Below are the code and all the weights of a small trained network. Each question names an input and a class and asks about switching units off, where a switched-off unit gives its printed mean instead of its output.

import numpy as np


def w(rows, s, z=0):
    codes = np.array(rows[::2]) - 128.0
    scale = np.full(codes.shape[1], s)
    scale[-1] = z or s
    return codes * scale


def norm(h):
    return h / np.sqrt((h * h).mean(-1, keepdims=True) + 1e-5)


def f(y):
    return np.maximum(y, 0)


def log_softmax(a):
    a = a - a.max(-1, keepdims=True)
    return a - np.log(np.exp(a).sum(-1, keepdims=True))


def net(x, mask):
    res = np.array(x, float).reshape(1, 8) / 4 @ E
    u = 0
    for l in range(3):
        y = f(norm(res) @ A[l][:, :-1].T + A[l][:, -1])
        res = res + np.where(mask[u : u + 12], y, B[l][:, -1]) @ B[l][:, :-1]
        u += 12
    return log_softmax(norm(res)[-1] @ U[:, :-1].T + U[:, -1])


A, B = {}, {}
E = w([
[127,126,124,124,126,129,135],'x0',
[131,131,131,131,128,126,120],'x1',
[125,130,127,126,127,131,136],'x2',
[122,130,120,126,129,130,127],'x3',
[44,97,195,56,56,111,98],'x4',
[121,124,114,122,129,131,132],'x5',
[147,42,138,159,95,248,86],'x6',
[158,120,169,12,217,183,102],'x7',
],0.012)
A[0] = w([
[233,167,198,189,109,126,51,126],'L0N1',
[193,148,68,202,235,161,170,255],'L0N2',
[69,181,166,128,168,48,148,20],'L0N3',
[155,68,112,49,221,76,142,9],'L0N4',
[141,86,97,159,70,137,106,81],'L0N5',
[132,74,186,77,66,45,137,14],'L0N6',
[235,156,69,202,208,165,164,55],'L0N7',
[90,141,80,199,47,164,119,155],'L0N8',
[200,152,142,14,168,161,94,139],'L0N9',
[127,6,145,196,109,254,103,140],'L0N10',
[97,137,88,226,51,26,131,147],'L0N11',
[19,109,179,57,44,117,108,148],'L0N12',
],0.0085,0.0043)
B[0] = w([
[100,145,72,104,112,144,171,160],'L0N1',
[184,184,72,180,150,137,166,249],'L0N2',
[89,90,136,157,150,187,136,176],'L0N3',
[133,199,148,124,128,107,142,165],'L0N4',
[139,185,164,100,81,139,168,161],'L0N5',
[78,148,90,143,141,157,143,173],'L0N6',
[31,100,211,85,84,106,59,210],'L0N7',
[145,203,151,116,83,111,175,203],'L0N8',
[150,130,138,39,145,156,113,220],'L0N9',
[157,83,106,155,84,232,90,249],'L0N10',
[106,2,80,93,178,102,139,241],'L0N11',
[116,149,224,195,143,94,56,254],'L0N12',
],0.01,0.0087)
A[1] = w([
[86,208,62,85,144,41,136,165],'L1N1',
[92,64,153,10,87,109,169,80],'L1N2',
[152,181,67,107,122,162,167,123],'L1N3',
[147,108,115,85,183,199,46,82],'L1N4',
[78,93,164,86,99,123,151,146],'L1N5',
[128,77,122,219,38,183,129,48],'L1N6',
[110,28,129,57,52,131,89,26],'L1N7',
[169,154,26,48,181,115,195,78],'L1N8',
[183,145,90,72,134,105,139,2],'L1N9',
[144,192,171,75,217,188,87,147],'L1N10',
[187,105,127,68,109,213,87,165],'L1N11',
[162,74,32,93,150,169,163,47],'L1N12',
],0.011,0.0062)
B[1] = w([
[114,72,248,159,149,118,101,216],'L1N1',
[41,146,126,122,117,138,12,165],'L1N2',
[99,184,128,182,145,163,202,174],'L1N3',
[110,3,147,159,164,137,170,209],'L1N4',
[114,55,91,80,125,135,88,188],'L1N5',
[191,242,137,53,135,111,41,212],'L1N6',
[226,91,254,133,158,151,71,171],'L1N7',
[248,143,217,208,98,79,101,189],'L1N8',
[200,191,215,178,60,143,145,137],'L1N9',
[137,178,138,51,195,148,177,254],'L1N10',
[46,13,120,247,156,112,191,250],'L1N11',
[206,149,20,152,166,170,213,160],'L1N12',
],0.0084,0.0093)
A[2] = w([
[164,160,23,105,109,225,234,53],'L2N1',
[147,190,129,168,26,140,110,116],'L2N2',
[103,146,119,205,135,146,201,128],'L2N3',
[137,35,115,187,105,147,139,62],'L2N4',
[89,105,124,249,110,91,95,71],'L2N5',
[213,102,125,128,154,95,188,86],'L2N6',
[161,178,114,167,6,151,69,20],'L2N7',
[151,190,41,114,59,148,162,2],'L2N8',
[76,185,129,42,160,90,99,87],'L2N9',
[140,194,148,43,178,99,141,77],'L2N10',
[181,109,100,126,86,220,91,73],'L2N11',
[84,178,136,101,134,113,88,141],'L2N12',
],0.014,0.0044)
B[2] = w([
[18,156,32,108,164,171,162,215],'L2N1',
[200,126,104,78,56,76,52,198],'L2N2',
[171,110,105,96,151,125,141,217],'L2N3',
[116,226,167,82,152,70,133,246],'L2N4',
[160,41,44,143,93,125,174,254],'L2N5',
[216,153,128,193,105,155,157,207],'L2N6',
[204,162,125,118,83,129,51,208],'L2N7',
[35,254,72,222,69,220,84,161],'L2N8',
[112,150,22,118,75,106,166,197],'L2N9',
[81,236,149,122,40,100,76,201],'L2N10',
[89,140,143,119,154,37,171,230],'L2N11',
[137,121,94,108,151,132,163,187],'L2N12',
],0.012,0.0076)
U = w([
[229,79,92,184,135,57,228,116],'0',
[40,6,121,145,96,47,152,85],'1',
[154,183,36,147,79,177,123,176],'2',
[189,83,165,96,41,118,35,143],'3',
[172,219,221,145,170,112,194,253],'4',
[34,170,183,9,129,87,120,43],'5',
[127,106,90,129,223,219,232,73],'6',
[87,26,248,97,166,208,95,75],'7',
],0.02,0.0019)

Each question gives the input, the list of numbers given to net, and the class t.
The units are the neurons (one row each of A and B). Each row of codes is followed by its name. A weight is (code - 128) times the scale printed after its matrix; where a second scale follows, it is the last column's (A, B and U).
mask holds one flag per neuron, layer by layer. A switched-off neuron (its flag False) gives its mean, the last column of its row in B, instead of its output. The means were averaged over made-up inputs and are rounded, as every weight is.
A unit's drop is (log p(t) with every unit on - log p(t) with that unit switched off) / (log p(t) with every unit on - log p(t) with every unit switched off).
unit that matters most: the unit with the biggest drop
top k neurons: the k neurons with the biggest drops, biggest first
top k neurons in layer l: the k neurons of layer l with the biggest drops, biggest first
drop of u: that unit's drop, to one decimal
input [8,-2,-6,-4,1,0,-8,0], class 1: top 2 neurons -> (L0N2 L1N10)
input [7,-7,-6,6,0,-5,-5,7], class 4: top 3 neurons -> (L0N7 L1N8 L0N12)
input [-6,-3,-1,-6,-1,1,4,6], class 6: top neuron -> (L0N12)
input [-2,-4,0,-3,-8,-1,-2,1], class 4: top 4 neurons -> (L0N2 L1N11 L0N7 L0N11)
input [-2,1,4,7,-8,5,-5,1], class 4: top 3 neurons -> (L1N11 L0N7 L0N11)
input [-3,0,-4,-1,0,-2,0,7], class 4: top 2 neurons in layer 0 -> (L0N10 L0N7)
input [-1,3,3,0,0,1,6,5], class 6: top 2 neurons -> (L0N7 L0N12)
input [2,-3,-5,2,1,-4,-3,-5], class 1: top 2 neurons -> (L0N2 L0N11)
input [5,-6,7,-8,-8,7,0,8], class 4: top 3 neurons -> (L0N10 L1N8 L0N4)
input [0,-1,1,4,-5,-8,0,4], class 4: top 2 neurons -> (L0N2 L0N10)
input [-4,-3,-7,3,2,2,-8,-8], class 1: top 2 neurons -> (L0N2 L0N11)
input [-8,3,0,0,-6,-4,1,1], class 6: top 2 neurons -> (L0N2 L0N7)
input [-8,6,-4,8,2,-8,-3,-4], class 1: top 2 neurons in layer 0 -> (L0N11 L0N2)
input [3,-7,-7,7,8,0,1,-5], class 3: top 2 neurons -> (L1N11 L1N4)
input [-5,3,0,-5,-8,-1,7,-6], class 2: unit that matters most -> L0N12
input [7,-6,0,-2,2,-7,-2,0], class 1: top 2 neurons -> (L0N2 L0N9)
input [-8,-2,3,-3,0,-5,3,5], class 6: top 2 neurons -> (L0N7 L0N12)
input [-7,-6,2,-8,0,7,3,1], class 6: top 2 neurons -> (L0N7 L0N12)
input [6,2,8,-1,-8,6,7,-1], class 2: top 2 neurons in layer 1 -> (L1N6 L1N10)
input [-6,-4,2,3,1,8,2,-4], class 3: unit that matters most -> L0N2
input [7,-4,4,-8,5,8,6,-1], class 3: drop of L0N11 -> 0.1
input [7,-3,4,1,8,5,-8,-4], class 1: drop of L1N7 -> 0.0
input [-2,1,-8,-3,-2,-3,1,3], class 6: drop of L0N2 -> 1.5
input [7,-6,-8,6,2,-3,7,-7], class 3: drop of L0N2 -> 0.1
